Here is a tiny trained network, its code and every weight. The questions are about switching its units off for an input and a target symbol, where a switched-off unit gives its printed mean instead of its output.

import numpy as np


def w(rows, s, z=0):
    codes = np.array(rows[::2]) - 128.0
    scale = np.full(codes.shape[1], s)
    scale[-1] = z or s
    return codes * scale


def f(y):
    return np.maximum(y, 0)


def softmax(a):
    e = np.exp(a - a.max(-1, keepdims=True))
    return e / e.sum(-1, keepdims=True)


def log_softmax(a):
    a = a - a.max(-1, keepdims=True)
    return a - np.log(np.exp(a).sum(-1, keepdims=True))


def net(x, mask):
    ids = ['αβγδεζηθλμπτφψω'.index(c) for c in x.split()]
    T = len(ids)
    res = E[ids] + P[:T]
    q, k, v = (res @ M[0].T for M in (Q, K, V))
    z = softmax(np.where(np.tri(T) > 0, q @ k.T / 4**0.5, -1e9)) @ v
    res = res + np.where(mask[0], z, O[0][:, -1]) @ O[0][:, :-1]
    y = f(res @ A[0][:, :-1].T + A[0][:, -1])
    res = res + np.where(mask[1:25], y, B[0][:, -1]) @ B[0][:, :-1]
    return log_softmax(res[-1] @ U[:, :-1].T + U[:, -1])


Q, K, V, O, A, B = {}, {}, {}, {}, {}, {}
E = w([
[230,131,218],'α',
[127,100,140],'β',
[127,99,139],'γ',
[26,40,117],'δ',
[133,103,140],'ε',
[103,67,254],'ζ',
[131,100,136],'η',
[132,183,94],'θ',
[149,172,179],'λ',
[129,104,141],'μ',
[132,103,135],'π',
[129,99,140],'τ',
[68,143,79],'φ',
[91,156,168],'ψ',
[126,99,138],'ω',
],0.0076)
P = w([
[118,101,149],'0',
[125,139,132],'1',
[143,51,156],'2',
[116,161,144],'3',
[144,31,173],'4',
[113,166,151],'5',
[146,2,197],'6',
[108,168,149],'7',
[167,24,119],'8',
[108,168,146],'9',
],0.0068)
Q[0] = w([
[125,251,135],'h0',
[39,128,108],'h0',
[97,91,237],'h0',
[183,71,120],'h0',
],0.021)
K[0] = w([
[134,249,117],'h0',
[38,130,115],'h0',
[109,111,235],'h0',
[177,69,126],'h0',
],0.021)
V[0] = w([
[115,248,140],'h0',
[241,186,101],'h0',
[12,114,27],'h0',
[75,172,207],'h0',
],0.012)
O[0] = w([
[124,102,38,2],'h0',
[185,60,97,5],'h0',
[5,105,146,12],'h0',
[133,178,81,196],'h0',
],0.018,0.0049)
A[0] = w([
[154,144,48,181],'n0',
[61,112,168,110],'n1',
[178,102,164,101],'n2',
[113,89,111,164],'n3',
[84,78,56,94],'n4',
[94,103,151,81],'n5',
[157,11,191,116],'n6',
[77,76,151,48],'n7',
[99,113,49,119],'n8',
[93,186,75,126],'n9',
[189,122,142,167],'n10',
[92,172,17,245],'n11',
[112,2,171,140],'n12',
[129,121,128,110],'n13',
[146,243,48,115],'n14',
[107,88,100,155],'n15',
[119,134,163,2],'n16',
[99,102,154,169],'n17',
[144,65,163,121],'n18',
[79,197,57,104],'n19',
[109,85,101,158],'n20',
[134,25,182,233],'n21',
[182,100,101,22],'n22',
[164,168,88,82],'n23',
],0.0079,0.0052)
B[0] = w([
[124,70,81,170],'n0',
[173,156,178,175],'n1',
[61,144,114,198],'n2',
[86,103,124,133],'n3',
[69,42,158,136],'n4',
[164,135,94,141],'n5',
[163,211,148,156],'n6',
[161,112,57,140],'n7',
[98,55,167,140],'n8',
[100,145,185,158],'n9',
[180,83,82,254],'n10',
[25,241,22,180],'n11',
[142,149,53,138],'n12',
[125,125,121,128],'n13',
[252,123,136,222],'n14',
[86,87,131,134],'n15',
[154,91,37,140],'n16',
[88,137,153,165],'n17',
[148,172,134,144],'n18',
[110,80,206,155],'n19',
[86,94,110,133],'n20',
[43,18,87,184],'n21',
[65,168,202,148],'n22',
[76,108,166,162],'n23',
],0.03,0.0057)
U = w([
[193,28,64,54],'α',
[119,74,168,102],'β',
[117,61,169,188],'γ',
[119,188,254,4],'δ',
[123,71,154,129],'ε',
[233,211,178,171],'ζ',
[121,88,143,63],'η',
[99,112,47,224],'θ',
[160,148,6,60],'λ',
[120,97,138,45],'μ',
[116,76,148,96],'π',
[118,51,170,234],'τ',
[72,167,156,100],'φ',
[115,240,75,228],'ψ',
[119,95,158,51],'ω',
],0.0054,0.0027)

Each question gives the input, a string of symbols that net reads in full, and the target symbol t.
The units are the heads (4 rows each of Q, K, V and O) and the neurons (one row each of A and B). Each row of codes is followed by its name. A weight is (code - 128) times the scale printed after its matrix; where a second scale follows, it is the last column's (O, A, B and U).
mask holds one flag per unit, heads first, then neurons. A switched-off unit (its flag False) gives its mean, the last column of its rows in O or B, instead of its output. The means were averaged over made-up inputs and are rounded, as every weight is.
A unit's drop is (log p(t) with every unit on - log p(t) with that unit switched off) / (log p(t) with every unit on - log p(t) with every unit switched off).
The circuit of an input: a set's keep is (log p(t) with only the set's units on - log p(t) with every unit switched off) / (log p(t) with every unit on - log p(t) with every unit switched off). Starting from the 12 units with the biggest drops (on a tie, the unit counted first), units are removed one at a time, each time the one whose removal leaves the highest keep (on an exact tie, the one counted first), for as long as the keep stays at least 0.8.
circuit, biggest first: the units of the circuit, biggest drop first
most important unit: the unit with the biggest drop
k most important neurons: the k neurons with the biggest drops, biggest first
drop when u is switched off: that unit's drop, to one decimal
input β δ λ δ ψ γ ζ ζ δ, target ζ: circuit, biggest first : h0, n21
input λ π δ θ λ ψ η δ, target δ: circuit, biggest first : h0, n1
input λ λ δ ω ψ ω, target ψ: circuit, biggest first : h0, n11, n21
input ζ θ τ π β μ δ ε φ λ, target λ: circuit, biggest first : h0, n11, n0
input ψ τ μ θ η ψ τ τ, target ψ: 3 most important neurons : n11, n21, n10
input ε ψ τ ψ μ η, target ψ: 3 most important neurons : n11, n21, n10
input γ η ζ ζ α β θ, target α: circuit, biggest first : n10, h0
input ζ θ ζ γ ζ θ θ, target ζ: circuit, biggest first : h0, n14
input β ω ζ γ α θ ζ τ, target ζ: circuit, biggest first : n21, n14
input ζ ζ ζ τ ζ ω ζ τ ψ, target ζ: circuit, biggest first : h0, n14
input ζ γ θ τ β λ γ φ, target φ: 4 most important neurons : n11, n19, n9, n10
input α π θ, target α: 2 most important neurons : n10, n0
input λ λ θ, target λ: circuit, biggest first : h0, n11
input θ ζ ψ γ, target ψ: circuit, biggest first : h0, n11
input θ ψ θ δ ζ ζ γ λ, target λ: circuit, biggest first : h0, n11, n14
input γ φ ζ ε ε ζ β γ, target ζ: 3 most important neurons : n21, n14, n2
input τ δ ζ τ φ λ ζ ε, target ζ: circuit, biggest first : n21, n14
input α ψ λ, target α: circuit, biggest first : h0, n10
input α β γ ω, target α: most important neuron : n11
input ω ε α ε, target α: circuit, biggest first : h0, n11, n10
input ε β τ φ φ ζ ε φ δ ω, target δ: 2 most important neurons : n10, n21
input ζ θ μ λ η ε δ ζ π, target δ: 2 most important neurons : n1, n10
input ζ ω ε η, target ζ: 2 most important neurons : n21, n2
input α δ ζ ω, target ζ: most important unit : n21
input α ζ μ, target α: most important neuron : n10
input ζ μ μ ε δ φ ζ γ, target ζ: 2 most important neurons : n21, n2
input δ φ β ζ ω δ, target δ: 2 most important neurons : n1, n19
input ω μ τ π ε η ζ ψ λ, target ζ: drop when n21 is switched off : 0.3
input η α ψ α φ μ ψ θ τ π, target λ: drop when n1 is switched off : 0.1
